Below are the code and all the weights of a small trained network. Each question names an input and a target symbol and asks about switching units off, where a switched-off unit gives its printed mean instead of its output.

import numpy as np


def w(rows, s, z=0):
    codes = np.array(rows[::2]) - 128.0
    scale = np.full(codes.shape[1], s)
    scale[-1] = z or s
    return codes * scale


def norm(h):
    return h / np.sqrt((h * h).mean(-1, keepdims=True) + 1e-5)


def f(y):
    return y / 2 * (1 + np.tanh(0.7978845608 * (y + 0.044715 * y**3)))


def softmax(a):
    e = np.exp(a - a.max(-1, keepdims=True))
    return e / e.sum(-1, keepdims=True)


def log_softmax(a):
    a = a - a.max(-1, keepdims=True)
    return a - np.log(np.exp(a).sum(-1, keepdims=True))


def net(x, mask):
    ids = ['βγδζθλπτ'.index(c) for c in x.split()]
    T = len(ids)
    res = E[ids] + P[:T]
    u = 0
    for l in range(2):
        r = norm(res)
        for j in range(2):
            rows = slice(2 * j, 2 * j + 2)
            q, k, v = (r @ M[l][rows].T for M in (Q, K, V))
            z = softmax(np.where(np.tri(T) > 0, q @ k.T / 2**0.5, -1e9)) @ v
            o = O[l][rows]
            res = res + np.where(mask[u + j], z, o[:, -1]) @ o[:, :-1]
        u += 2
        y = f(norm(res) @ A[l][:, :-1].T + A[l][:, -1])
        res = res + np.where(mask[u : u + 16], y, B[l][:, -1]) @ B[l][:, :-1]
        u += 16
    return log_softmax(norm(res)[-1] @ U[:, :-1].T + U[:, -1])


Q, K, V, O, A, B = {}, {}, {}, {}, {}, {}
E = w([
[247,186,160],'β',
[72,109,77],'γ',
[223,136,85],'δ',
[214,19,253],'ζ',
[163,254,32],'θ',
[113,68,39],'λ',
[86,231,16],'π',
[57,45,233],'τ',
],0.0068)
P = w([
[31,148,139],'0',
[145,84,106],'1',
[223,209,101],'2',
[74,132,133],'3',
[147,99,88],'4',
[141,150,101],'5',
[84,138,82],'6',
[78,137,65],'7',
[171,44,254],'8',
],0.0049)
Q[0] = w([
[207,14,179],'L0H1',
[181,254,102],'L0H1',
[58,218,225],'L0H2',
[52,65,236],'L0H2',
],0.0061)
K[0] = w([
[54,103,105],'L0H1',
[127,55,117],'L0H1',
[254,47,125],'L0H2',
[148,143,54],'L0H2',
],0.0078)
V[0] = w([
[153,160,108],'L0H1',
[70,211,113],'L0H1',
[35,218,179],'L0H2',
[254,136,64],'L0H2',
],0.0074)
O[0] = w([
[85,179,117,154],'L0H1',
[133,147,254,34],'L0H1',
[83,155,163,12],'L0H2',
[239,120,124,232],'L0H2',
],0.0087,0.0011)
A[0] = w([
[190,121,71,101],'L0N1',
[167,154,97,8],'L0N2',
[173,142,135,13],'L0N3',
[154,179,24,94],'L0N4',
[118,157,123,210],'L0N5',
[89,120,124,99],'L0N6',
[158,151,121,51],'L0N7',
[44,40,131,186],'L0N8',
[133,161,195,65],'L0N9',
[145,141,139,4],'L0N10',
[144,100,106,109],'L0N11',
[146,77,144,35],'L0N12',
[120,156,149,153],'L0N13',
[187,84,75,162],'L0N14',
[139,87,204,192],'L0N15',
[114,94,2,226],'L0N16',
],0.01,0.0022)
B[0] = w([
[105,219,194,197],'L0N1',
[64,134,101,140],'L0N2',
[63,102,115,131],'L0N3',
[92,143,20,227],'L0N4',
[175,152,105,146],'L0N5',
[135,147,51,122],'L0N6',
[44,120,60,130],'L0N7',
[127,243,81,172],'L0N8',
[206,152,127,128],'L0N9',
[98,102,100,113],'L0N10',
[187,145,159,146],'L0N11',
[117,120,165,143],'L0N12',
[222,126,92,127],'L0N13',
[56,107,145,220],'L0N14',
[123,40,168,185],'L0N15',
[181,253,63,254],'L0N16',
],0.0034,0.0058)
Q[1] = w([
[150,147,37],'L1H1',
[155,77,254],'L1H1',
[203,36,190],'L1H2',
[46,65,117],'L1H2',
],0.014)
K[1] = w([
[210,89,133],'L1H1',
[76,249,151],'L1H1',
[129,80,83],'L1H2',
[214,114,126],'L1H2',
],0.017)
V[1] = w([
[38,141,69],'L1H1',
[66,153,165],'L1H1',
[153,83,83],'L1H2',
[5,87,38],'L1H2',
],0.011)
O[1] = w([
[8,56,130,121],'L1H1',
[105,113,207,109],'L1H1',
[74,7,101,100],'L1H2',
[57,138,133,252],'L1H2',
],0.011,0.0028)
A[1] = w([
[173,91,48,61],'L1N1',
[142,146,193,149],'L1N2',
[107,167,179,112],'L1N3',
[121,65,174,161],'L1N4',
[128,140,164,120],'L1N5',
[107,66,116,151],'L1N6',
[31,96,152,147],'L1N7',
[153,229,61,255],'L1N8',
[180,201,84,197],'L1N9',
[246,86,121,175],'L1N10',
[166,156,87,108],'L1N11',
[101,4,152,206],'L1N12',
[134,255,191,135],'L1N13',
[173,224,48,243],'L1N14',
[101,106,213,115],'L1N15',
[9,147,25,166],'L1N16',
],0.011,0.0037)
B[1] = w([
[125,181,126,138],'L1N1',
[90,180,137,140],'L1N2',
[105,139,118,132],'L1N3',
[170,112,87,167],'L1N4',
[119,139,155,128],'L1N5',
[202,123,179,157],'L1N6',
[148,86,116,192],'L1N7',
[86,109,157,247],'L1N8',
[80,135,145,216],'L1N9',
[125,157,2,172],'L1N10',
[68,98,105,157],'L1N11',
[192,132,147,217],'L1N12',
[89,114,162,186],'L1N13',
[60,114,148,254],'L1N14',
[137,129,170,159],'L1N15',
[143,122,132,203],'L1N16',
],0.0079,0.0093)
U = w([
[162,187,192,195],'β',
[132,157,191,37],'γ',
[191,118,45,254],'δ',
[116,123,153,85],'ζ',
[70,22,30,132],'θ',
[108,127,158,97],'λ',
[251,213,137,67],'π',
[191,133,53,118],'τ',
],0.013,0.0036)

Each question gives the input, a string of symbols that net reads in full, and the target symbol t.
The units are the heads (2 rows each of Q, K, V and O) and the neurons (one row each of A and B). Each row of codes is followed by its name. A weight is (code - 128) times the scale printed after its matrix; where a second scale follows, it is the last column's (O, A, B and U).
mask holds one flag per unit, layer by layer, with each layer's heads first. A switched-off unit (its flag False) gives its mean, the last column of its rows in O or B, instead of its output. The means were averaged over made-up inputs and are rounded, as every weight is.
A unit's drop is (log p(t) with every unit on - log p(t) with that unit switched off) / (log p(t) with every unit on - log p(t) with every unit switched off).
The circuit of an input: a set's keep is (log p(t) with only the set's units on - log p(t) with every unit switched off) / (log p(t) with every unit on - log p(t) with every unit switched off). Starting from the 12 units with the biggest drops (on a tie, the unit counted first), units are removed one at a time, each time the one whose removal leaves the highest keep (on an exact tie, the one counted first), for as long as the keep stays at least 0.8.
circuit, biggest first: the units of the circuit, biggest drop first
top k neurons: the k neurons with the biggest drops, biggest first
top k neurons in layer l: the k neurons of layer l with the biggest drops, biggest first
which heads matter: for each layer, one digit per head in row order, 1 if its drop is at least 0.15 and else 0, layers parted by /
drop when u is switched off: that unit's drop, to one decimal
input θ θ ζ τ θ π, target π: which heads matter -> 10 / 11
input ζ ζ ζ τ λ θ β ζ ζ, target θ: circuit, biggest first -> (L1H2)
input ζ θ θ θ, target θ: which heads matter -> 11 / 10
input θ τ β β θ λ ζ ζ γ, target δ: which heads matter -> 00 / 01
input δ β λ ζ, target δ: circuit, biggest first -> (L0H2 L1N10)
input δ θ ζ λ π ζ λ, target δ: which heads matter -> 01 / 11
input δ δ θ β θ ζ δ δ γ, target δ: which heads matter -> 01 / 00
input ζ θ τ, target θ: top 2 neurons -> (L0N8 L0N1)
input θ π τ θ λ, target β: circuit, biggest first -> (L0H1 L1H2)
input ζ λ ζ β, target θ: which heads matter -> 10 / 01
input θ π δ ζ λ τ, target π: which heads matter -> 10 / 00
input θ ζ ζ ζ λ δ, target π: which heads matter -> 10 / 11
input θ θ θ δ, target β: which heads matter -> 11 / 01
input δ θ ζ ζ θ θ τ ζ τ, target δ: which heads matter -> 01 / 01
input δ δ ζ ζ δ δ ζ β, target δ: circuit, biggest first -> (L1H2)
input π ζ δ, target β: which heads matter -> 11 / 11
input ζ τ θ, target θ: circuit, biggest first -> (L0H1 L0H2 L1H1)
input ζ τ τ ζ δ ζ, target θ: which heads matter -> 11 / 11
input θ θ θ τ θ δ ζ, target π: circuit, biggest first -> (L0H1 L1H2)
input θ δ ζ θ ζ ζ γ, target π: top neuron -> (L0N16)
input θ β π λ λ β θ, target π: top 2 neurons in layer 0 -> (L0N16 L0N1)
input λ ζ ζ δ δ ζ ζ λ, target δ: which heads matter -> 00 / 10
input ζ θ θ ζ ζ ζ ζ θ δ, target θ: top 2 neurons in layer 0 -> (L0N8 L0N16)
input δ ζ θ δ π ζ ζ ζ δ, target δ: top 2 neurons in layer 0 -> (L0N16 L0N8)
input ζ ζ β ζ β, target θ: drop when L0H1 is switched off -> 0.4
input θ θ β β π ζ γ λ, target π: drop when L1N10 is switched off -> 0.0
input θ δ δ θ τ ζ γ, target π: drop when L1H2 is switched off -> 0.4
input τ λ δ, target θ: circuit, biggest first -> (L1H1)
input π ζ λ, target β: drop when L1H2 is switched off -> 0.2
